Here is a tiny trained network, its code and every weight. The questions are about switching its units off for an input and a target symbol, where a switched-off unit gives its printed mean instead of its output.

import numpy as np


def w(rows, s, z=0):
    codes = np.array(rows[::2]) - 128.0
    scale = np.full(codes.shape[1], s)
    scale[-1] = z or s
    return codes * scale


def f(y):
    return y / 2 * (1 + np.tanh(0.7978845608 * (y + 0.044715 * y**3)))


def softmax(a):
    e = np.exp(a - a.max(-1, keepdims=True))
    return e / e.sum(-1, keepdims=True)


def log_softmax(a):
    a = a - a.max(-1, keepdims=True)
    return a - np.log(np.exp(a).sum(-1, keepdims=True))


def net(x, mask):
    ids = ['βγεθσψ'.index(c) for c in x.split()]
    T = len(ids)
    res = E[ids] + P[:T]
    u = 0
    for l in range(2):
        q, k, v = (res @ M[l].T for M in (Q, K, V))
        z = softmax(np.where(np.tri(T) > 0, q @ k.T / 4**0.5, -1e9)) @ v
        res = res + np.where(mask[u], z, O[l][:, -1]) @ O[l][:, :-1]
        u += 1
        y = f(res @ A[l][:, :-1].T + A[l][:, -1])
        res = res + np.where(mask[u : u + 8], y, B[l][:, -1]) @ B[l][:, :-1]
        u += 8
    return log_softmax(res[-1] @ U[:, :-1].T + U[:, -1])


Q, K, V, O, A, B = {}, {}, {}, {}, {}, {}
E = w([
[212,106,152,99,83,59],'β',
[63,127,130,126,130,21],'γ',
[85,171,176,52,91,68],'ε',
[108,117,150,254,63,171],'θ',
[153,124,168,99,216,135],'σ',
[119,203,32,161,82,137],'ψ',
],0.0059)
P = w([
[167,252,168,231,109,110],'0',
[139,227,183,157,108,110],'1',
[140,188,171,140,125,99],'2',
[133,153,157,123,135,101],'3',
[129,117,146,105,144,108],'4',
[129,85,131,88,152,115],'5',
[122,60,117,74,156,115],'6',
[135,58,116,93,160,84],'7',
],0.0033)
Q[0] = w([
[148,84,239,91,182,7],'L0H0',
[101,201,185,147,74,115],'L0H0',
[147,103,199,114,146,51],'L0H0',
[85,15,227,199,77,198],'L0H0',
],0.016)
K[0] = w([
[108,15,101,83,146,206],'L0H0',
[140,134,161,135,206,177],'L0H0',
[106,75,117,107,148,176],'L0H0',
[102,75,252,188,83,125],'L0H0',
],0.02)
V[0] = w([
[79,161,81,189,27,123],'L0H0',
[107,189,161,156,2,28],'L0H0',
[138,104,93,140,160,184],'L0H0',
[139,121,162,75,228,111],'L0H0',
],0.008)
O[0] = w([
[116,91,236,154,126,71,32],'L0H0',
[107,134,254,190,101,169,227],'L0H0',
[141,126,90,110,150,81,40],'L0H0',
[112,130,55,123,100,207,248],'L0H0',
],0.007,0.0014)
A[0] = w([
[131,178,66,252,59,217,145],'L0N0',
[201,126,141,113,63,114,147],'L0N1',
[91,159,111,51,67,137,2],'L0N2',
[134,110,45,134,63,151,176],'L0N3',
[170,164,191,82,198,159,193],'L0N4',
[58,154,116,110,116,73,181],'L0N5',
[115,151,113,156,122,212,188],'L0N6',
[162,111,96,86,175,103,125],'L0N7',
],0.018,0.003)
B[0] = w([
[112,221,210,49,120,188,215],'L0N0',
[186,108,114,77,63,157,141],'L0N1',
[126,124,115,71,174,17,125],'L0N2',
[148,161,38,164,109,168,172],'L0N3',
[97,162,113,49,182,235,254],'L0N4',
[31,108,113,132,89,153,184],'L0N5',
[122,244,131,138,157,136,191],'L0N6',
[102,6,172,159,161,117,206],'L0N7',
],0.016,0.0037)
Q[1] = w([
[97,162,110,82,150,246],'L1H0',
[252,125,143,118,43,152],'L1H0',
[134,76,74,77,150,165],'L1H0',
[83,76,122,147,111,127],'L1H0',
],0.02)
K[1] = w([
[128,180,27,144,84,144],'L1H0',
[140,126,155,66,5,145],'L1H0',
[168,84,75,102,114,132],'L1H0',
[104,79,127,114,176,157],'L1H0',
],0.021)
V[1] = w([
[218,50,87,69,147,51],'L1H0',
[121,73,177,249,79,247],'L1H0',
[245,91,226,81,255,97],'L1H0',
[101,241,171,83,212,85],'L1H0',
],0.0075)
O[1] = w([
[122,190,88,50,109,120,7],'L1H0',
[157,176,185,223,172,121,145],'L1H0',
[147,149,2,96,160,128,135],'L1H0',
[108,45,73,122,131,126,227],'L1H0',
],0.0081,0.015)
A[1] = w([
[110,195,185,58,133,190,201],'L1N0',
[131,163,136,54,112,192,5],'L1N1',
[115,155,165,133,108,164,235],'L1N2',
[180,120,112,120,98,137,120],'L1N3',
[136,225,98,123,163,178,154],'L1N4',
[70,107,104,89,93,109,129],'L1N5',
[104,106,127,135,89,135,31],'L1N6',
[127,249,146,88,140,155,58],'L1N7',
],0.017,0.0027)
B[1] = w([
[205,168,61,157,27,128,251],'L1N0',
[74,97,168,149,214,80,191],'L1N1',
[83,117,151,49,143,161,226],'L1N2',
[140,188,154,99,162,120,130],'L1N3',
[137,222,122,129,197,102,207],'L1N4',
[72,160,152,176,80,94,176],'L1N5',
[143,161,96,94,156,96,159],'L1N6',
[165,7,196,89,93,66,149],'L1N7',
],0.017,0.013)
U = w([
[82,129,105,205,69,57,145],'β',
[72,13,184,80,193,169,212],'γ',
[176,137,157,97,115,63,4],'ε',
[133,246,104,140,194,145,97],'θ',
[165,175,114,102,28,196,151],'σ',
[169,3,101,169,154,139,133],'ψ',
],0.0032,0.0028)

Each question gives the input, a string of symbols that net reads in full, and the target symbol t.
The units are the heads (4 rows each of Q, K, V and O) and the neurons (one row each of A and B). Each row of codes is followed by its name. A weight is (code - 128) times the scale printed after its matrix; where a second scale follows, it is the last column's (O, A, B and U).
mask holds one flag per unit, layer by layer, with each layer's heads first. A switched-off unit (its flag False) gives its mean, the last column of its rows in O or B, instead of its output. The means were averaged over made-up inputs and are rounded, as every weight is.
A unit's drop is (log p(t) with every unit on - log p(t) with that unit switched off) / (log p(t) with every unit on - log p(t) with every unit switched off).
The circuit of an input: a set's keep is (log p(t) with only the set's units on - log p(t) with every unit switched off) / (log p(t) with every unit on - log p(t) with every unit switched off). Starting from the 12 units with the biggest drops (on a tie, the unit counted first), units are removed one at a time, each time the one whose removal leaves the highest keep (on an exact tie, the one counted first), for as long as the keep stays at least 0.8.
units of the circuit, in order: the units of the circuit, biggest drop first
unit that matters most: the unit with the biggest drop
k most important neurons: the k neurons with the biggest drops, biggest first
k most important neurons of layer l: the k neurons of layer l with the biggest drops, biggest first
input ε ε σ σ σ σ γ θ, target σ: units of the circuit, in order : (L0N0; L1N0)
input σ θ θ θ θ γ, target β: units of the circuit, in order : (L0N5; L1N5; L1H0; L0N4)
input β θ γ ψ σ ψ, target γ: units of the circuit, in order : (L1N0)
input σ σ σ γ σ, target σ: 3 most important neurons of layer 0 : (L0N3; L0N4; L0N5)
input γ ψ σ β σ, target ε: 4 most important neurons : (L1N7; L0N3; L0N4; L0N5)
input θ σ θ ψ σ, target γ: units of the circuit, in order : (L0N0; L1N0)
input ε θ θ θ σ β σ ψ, target σ: 2 most important neurons of layer 0 : (L0N0; L0N7)
input σ σ θ σ θ β γ θ, target ψ: 2 most important neurons : (L0N0; L1N2)
input γ γ γ σ ε σ, target β: 2 most important neurons of layer 0 : (L0N2; L0N3)
input θ γ σ σ σ θ, target γ: units of the circuit, in order : (L1N0; L1H0; L0N6)
input θ θ ε, target σ: 3 most important neurons : (L1N0; L0N5; L0N4)
input γ γ σ γ ε σ, target σ: 2 most important neurons : (L1N0; L0N4)
input γ ε θ σ ψ, target σ: 3 most important neurons : (L0N0; L1N0; L1N1)
input σ θ σ σ, target θ: unit that matters most : L0N0
input θ θ σ, target θ: 3 most important neurons : (L1N4; L0N4; L0N5)
input θ γ θ θ θ, target ψ: 2 most important neurons : (L0N0; L0N4)
input ψ σ σ ε, target β: 2 most important neurons : (L0N2; L1N5)
input γ ε β, target ε: 2 most important neurons : (L0N1; L1N7)
input θ θ θ ε σ σ β, target ε: 2 most important neurons : (L1N7; L0N1)
input σ β σ, target ε: 2 most important neurons : (L1N7; L1N0)
input γ θ β σ σ ε σ, target β: 3 most important neurons of layer 0 : (L0N2; L0N3; L0N4)
input γ θ σ ε, target β: most important neuron : (L1N5)
input θ θ θ β ε γ γ, target γ: 2 most important neurons : (L1N0; L0N5)
input γ γ γ σ ψ σ σ ψ, target γ: 2 most important neurons of layer 0 : (L0N4; L0N6)
input β γ σ θ, target σ: 2 most important neurons : (L0N0; L1N0)
input θ β β σ β, target θ: 2 most important neurons of layer 0 : (L0N4; L0N1)
input β θ ε, target σ: unit that matters most : L0H0
input σ ψ γ σ, target ψ: 3 most important neurons : (L0N3; L0N6; L1N2)
input θ σ θ γ, target β: 2 most important neurons of layer 0 : (L0N5; L0N4)
